Below is a small trained network, with its code and all its weights. Each question gives an input and a class and asks what happens when units are switched off, that is, made to give their printed mean instead of their output.

import numpy as np


def w(rows, s, z=0):
    codes = np.array(rows[::2]) - 128.0
    scale = np.full(codes.shape[1], s)
    scale[-1] = z or s
    return codes * scale


def norm(h):
    return h / np.sqrt((h * h).mean(-1, keepdims=True) + 1e-5)


def f(y):
    return y / 2 * (1 + np.tanh(0.7978845608 * (y + 0.044715 * y**3)))


def log_softmax(a):
    a = a - a.max(-1, keepdims=True)
    return a - np.log(np.exp(a).sum(-1, keepdims=True))


def net(x, mask):
    res = np.array(x, float).reshape(1, 2) / 4 @ E
    u = 0
    for l in range(3):
        y = f(norm(res) @ A[l][:, :-1].T + A[l][:, -1])
        res = res + np.where(mask[u : u + 9], y, B[l][:, -1]) @ B[l][:, :-1]
        u += 9
    return log_softmax(norm(res)[-1] @ U[:, :-1].T + U[:, -1])


A, B = {}, {}
E = w([
[61,182,190,25],'x0',
[123,2,157,91],'x1',
],0.0065)
A[0] = w([
[11,158,86,151,88],'0.n0',
[105,153,215,79,4],'0.n1',
[139,135,162,64,170],'0.n2',
[152,73,159,94,113],'0.n3',
[15,138,61,103,34],'0.n4',
[84,153,190,66,77],'0.n5',
[117,60,81,50,119],'0.n6',
[253,146,235,179,134],'0.n7',
[57,202,118,224,130],'0.n8',
],0.0066,0.0024)
B[0] = w([
[177,137,194,108,153],'0.n0',
[101,148,51,122,190],'0.n1',
[147,90,121,184,213],'0.n2',
[112,144,221,151,177],'0.n3',
[156,149,150,108,124],'0.n4',
[99,85,26,176,245],'0.n5',
[114,141,254,163,198],'0.n6',
[81,118,82,109,152],'0.n7',
[152,47,182,79,252],'0.n8',
],0.0078,0.0022)
A[1] = w([
[167,155,137,109,104],'1.n0',
[118,206,107,129,164],'1.n1',
[163,161,136,172,4],'1.n2',
[197,126,43,6,232],'1.n3',
[87,128,116,221,135],'1.n4',
[234,219,126,202,46],'1.n5',
[178,70,41,39,149],'1.n6',
[228,255,152,155,72],'1.n7',
[54,161,141,36,60],'1.n8',
],0.0085,0.0012)
B[1] = w([
[125,85,146,160,137],'1.n0',
[184,72,155,81,199],'1.n1',
[95,96,130,168,132],'1.n2',
[184,149,182,186,213],'1.n3',
[130,175,132,138,177],'1.n4',
[76,55,98,68,232],'1.n5',
[230,168,44,174,159],'1.n6',
[156,85,150,45,255],'1.n7',
[111,58,4,172,239],'1.n8',
],0.011,0.0036)
A[2] = w([
[153,92,93,162,96],'2.n0',
[97,246,143,142,187],'2.n1',
[135,150,128,111,1],'2.n2',
[108,109,101,86,241],'2.n3',
[119,80,180,74,54],'2.n4',
[127,119,63,143,59],'2.n5',
[104,100,54,93,78],'2.n6',
[121,69,156,97,231],'2.n7',
[164,156,186,164,51],'2.n8',
],0.014,0.0013)
B[2] = w([
[54,150,147,110,218],'2.n0',
[252,151,39,196,150],'2.n1',
[118,101,99,124,107],'2.n2',
[132,168,162,213,210],'2.n3',
[231,44,134,97,237],'2.n4',
[67,100,192,123,209],'2.n5',
[41,130,132,196,254],'2.n6',
[186,182,142,61,252],'2.n7',
[65,140,49,154,157],'2.n8',
],0.011,0.0056)
U = w([
[7,101,133,172,214],'0',
[194,64,174,49,230],'1',
[181,164,45,204,151],'2',
[107,169,122,70,51],'3',
[119,159,123,96,7],'4',
[117,163,123,90,2],'5',
],0.015,0.0052)

Each question gives the input, the list of numbers given to net, and the class t.
The units are the neurons (one row each of A and B). Each row of codes is followed by its name. A weight is (code - 128) times the scale printed after its matrix; where a second scale follows, it is the last column's (A, B and U).
mask holds one flag per neuron, layer by layer. A switched-off neuron (its flag False) gives its mean, the last column of its row in B, instead of its output. The means were averaged over made-up inputs and are rounded, as every weight is.
A unit's drop is (log p(t) with every unit on - log p(t) with that unit switched off) / (log p(t) with every unit on - log p(t) with every unit switched off).
The circuit of an input: a set's keep is (log p(t) with only the set's units on - log p(t) with every unit switched off) / (log p(t) with every unit on - log p(t) with every unit switched off). Starting from the 12 units with the biggest drops (on a tie, the unit counted first), units are removed one at a time, each time the one whose removal leaves the highest keep (on an exact tie, the one counted first), for as long as the keep stays at least 0.8.
circuit, biggest first: the units of the circuit, biggest drop first
most important unit: the unit with the biggest drop
k most important neurons of layer l: the k neurons of layer l with the biggest drops, biggest first
drop of u: that unit's drop, to one decimal
input [-3,-4], class 1: 3 most important neurons of layer 1 => [1.n8, 1.n3, 1.n5]
input [4,-5], class 1: circuit, biggest first => [1.n1]
input [2,3], class 2: 4 most important neurons of layer 1 => [1.n5, 1.n7, 1.n1, 1.n8]
input [-4,-5], class 1: 2 most important neurons of layer 1 => [1.n7, 1.n8]
input [1,-2], class 2: 2 most important neurons of layer 0 => [0.n8, 0.n6]
input [3,0], class 2: 2 most important neurons of layer 0 => [0.n5, 0.n2]
input [-3,0], class 2: 2 most important neurons of layer 0 => [0.n7, 0.n2]
input [3,-4], class 1: 3 most important neurons of layer 1 => [1.n1, 1.n3, 1.n7]
input [-3,2], class 2: 2 most important neurons of layer 1 => [1.n8, 1.n5]
input [-7,-7], class 0: 2 most important neurons of layer 0 => [0.n6, 0.n3]
input [7,7], class 0: 4 most important neurons of layer 1 => [1.n8, 1.n7, 1.n1, 1.n3]
input [-4,-2], class 0: drop of 2.n1 => 0.2
input [7,5], class 0: drop of 1.n8 => 0.2
input [-7,6], class 0: most important unit => 1.n7
input [8,6], class 0: drop of 1.n8 => 1.6
